Here is a tiny trained network, its code and every weight. The questions are about switching its units off for an input and a class, where a switched-off unit gives its printed mean instead of its output.

import numpy as np


def w(rows, s, z=0):
    codes = np.array(rows[::2]) - 128.0
    scale = np.full(codes.shape[1], s)
    scale[-1] = z or s
    return codes * scale


def norm(h):
    return h / np.sqrt((h * h).mean(-1, keepdims=True) + 1e-5)


def f(y):
    return np.maximum(y, 0)


def log_softmax(a):
    a = a - a.max(-1, keepdims=True)
    return a - np.log(np.exp(a).sum(-1, keepdims=True))


def net(x, mask):
    res = np.array(x, float).reshape(1, 8) / 4 @ E
    u = 0
    for l in range(2):
        y = f(norm(res) @ A[l][:, :-1].T + A[l][:, -1])
        res = res + np.where(mask[u : u + 3], y, B[l][:, -1]) @ B[l][:, :-1]
        u += 3
    return log_softmax(norm(res)[-1] @ U[:, :-1].T + U[:, -1])


A, B = {}, {}
E = w([
[130,125,132,129],'x0',
[135,132,123,128],'x1',
[77,146,140,230],'x2',
[176,178,251,116],'x3',
[196,1,135,158],'x4',
[131,136,135,125],'x5',
[22,75,178,112],'x6',
[134,130,132,129],'x7',
],0.0068)
A[0] = w([
[52,82,169,94,100],'L0N1',
[151,102,119,2,2],'L0N2',
[173,59,162,137,118],'L0N3',
],0.016,0.008)
B[0] = w([
[230,185,88,131,254],'L0N1',
[161,116,214,246,194],'L0N2',
[87,163,137,79,239],'L0N3',
],0.014,0.0048)
A[1] = w([
[80,139,156,46,253],'L1N1',
[104,3,124,114,91],'L1N2',
[12,157,160,240,6],'L1N3',
],0.012,0.0038)
B[1] = w([
[6,220,118,127,254],'L1N1',
[98,158,167,58,185],'L1N2',
[178,75,218,129,230],'L1N3',
],0.011,0.0034)
U = w([
[206,32,252,254,5],'0',
[225,167,70,86,112],'1',
[25,141,144,29,54],'2',
[127,124,133,146,226],'3',
[132,121,132,130,172],'4',
[77,76,98,108,246],'5',
],0.0083,0.0029)

Each question gives the input, the list of numbers given to net, and the class t.
The units are the neurons (one row each of A and B). Each row of codes is followed by its name. A weight is (code - 128) times the scale printed after its matrix; where a second scale follows, it is the last column's (A, B and U).
mask holds one flag per neuron, layer by layer. A switched-off neuron (its flag False) gives its mean, the last column of its row in B, instead of its output. The means were averaged over made-up inputs and are rounded, as every weight is.
A unit's drop is (log p(t) with every unit on - log p(t) with that unit switched off) / (log p(t) with every unit on - log p(t) with every unit switched off).
The circuit of an input: a set's keep is (log p(t) with only the set's units on - log p(t) with every unit switched off) / (log p(t) with every unit on - log p(t) with every unit switched off). Starting from all 6 units, units are removed one at a time, each time the one whose removal leaves the highest keep (on an exact tie, the one counted first), for as long as the keep stays at least 0.8.
circuit, biggest first: the units of the circuit, biggest drop first
unit that matters most: the unit with the biggest drop
k most important neurons: the k neurons with the biggest drops, biggest first
k most important neurons of layer l: the k neurons of layer l with the biggest drops, biggest first
drop of u: that unit's drop, to one decimal
input [-7,1,-7,-4,-4,4,-4,5], class 0: unit that matters most	L0N2
input [8,3,7,-4,8,4,3,5], class 2: 2 most important neurons	[L1N2; L0N2]
input [-1,7,3,4,2,0,8,6], class 1: 2 most important neurons	[L0N1; L0N2]
input [-5,-6,7,0,-6,6,8,2], class 1: 2 most important neurons of layer 0	[L0N1; L0N2]
input [-8,-1,-6,4,8,3,-3,0], class 2: 4 most important neurons	[L0N3; L0N1; L1N1; L1N3]
input [8,-6,-2,-7,8,-3,-4,-1], class 2: 3 most important neurons	[L0N1; L1N2; L0N3]
input [-7,8,4,5,3,-3,1,0], class 5: 2 most important neurons of layer 0	[L0N3; L0N2]
input [3,0,8,-8,-4,-6,2,-6], class 0: 2 most important neurons	[L1N3; L0N3]
input [0,-4,1,-4,8,6,-4,5], class 2: 2 most important neurons	[L0N1; L0N3]
input [2,-2,7,3,8,1,5,-4], class 2: 2 most important neurons of layer 0	[L0N3; L0N2]
input [2,7,-5,4,8,-2,3,-1], class 2: 2 most important neurons	[L0N3; L1N1]
input [-3,-4,5,-4,-7,3,7,-4], class 1: 3 most important neurons	[L0N1; L0N2; L0N3]
input [-1,-1,8,-8,2,-1,5,-6], class 0: 2 most important neurons of layer 1	[L1N3; L1N1]
input [1,3,-2,1,4,4,2,1], class 2: circuit, biggest first	[L0N3]
input [8,6,-4,4,2,-3,6,-2], class 1: 2 most important neurons	[L0N1; L0N3]
input [7,-3,-6,0,-6,-4,-3,-6], class 0: 2 most important neurons of layer 0	[L0N2; L0N1]
input [7,-2,8,-3,-8,-5,4,1], class 0: 2 most important neurons	[L1N3; L0N3]
input [0,-4,0,2,8,0,-5,-6], class 2: 2 most important neurons of layer 0	[L0N3; L0N1]
input [7,-7,8,0,-2,-6,4,-6], class 0: 2 most important neurons	[L1N3; L1N1]
input [-8,3,-8,-7,4,1,-2,-1], class 0: 2 most important neurons	[L0N2; L1N1]
input [-8,-7,-6,4,-1,-4,8,-2], class 1: 2 most important neurons	[L0N1; L1N3]
input [5,6,-3,3,6,-6,5,-4], class 2: drop of L1N1	0.3
input [0,0,-6,-5,-6,-2,-2,-2], class 0: drop of L0N2	1.0
input [-5,2,-2,5,7,-5,-3,0], class 2: drop of L1N3	0.0
input [3,-2,-8,-1,-3,-4,0,5], class 0: drop of L0N2	1.2
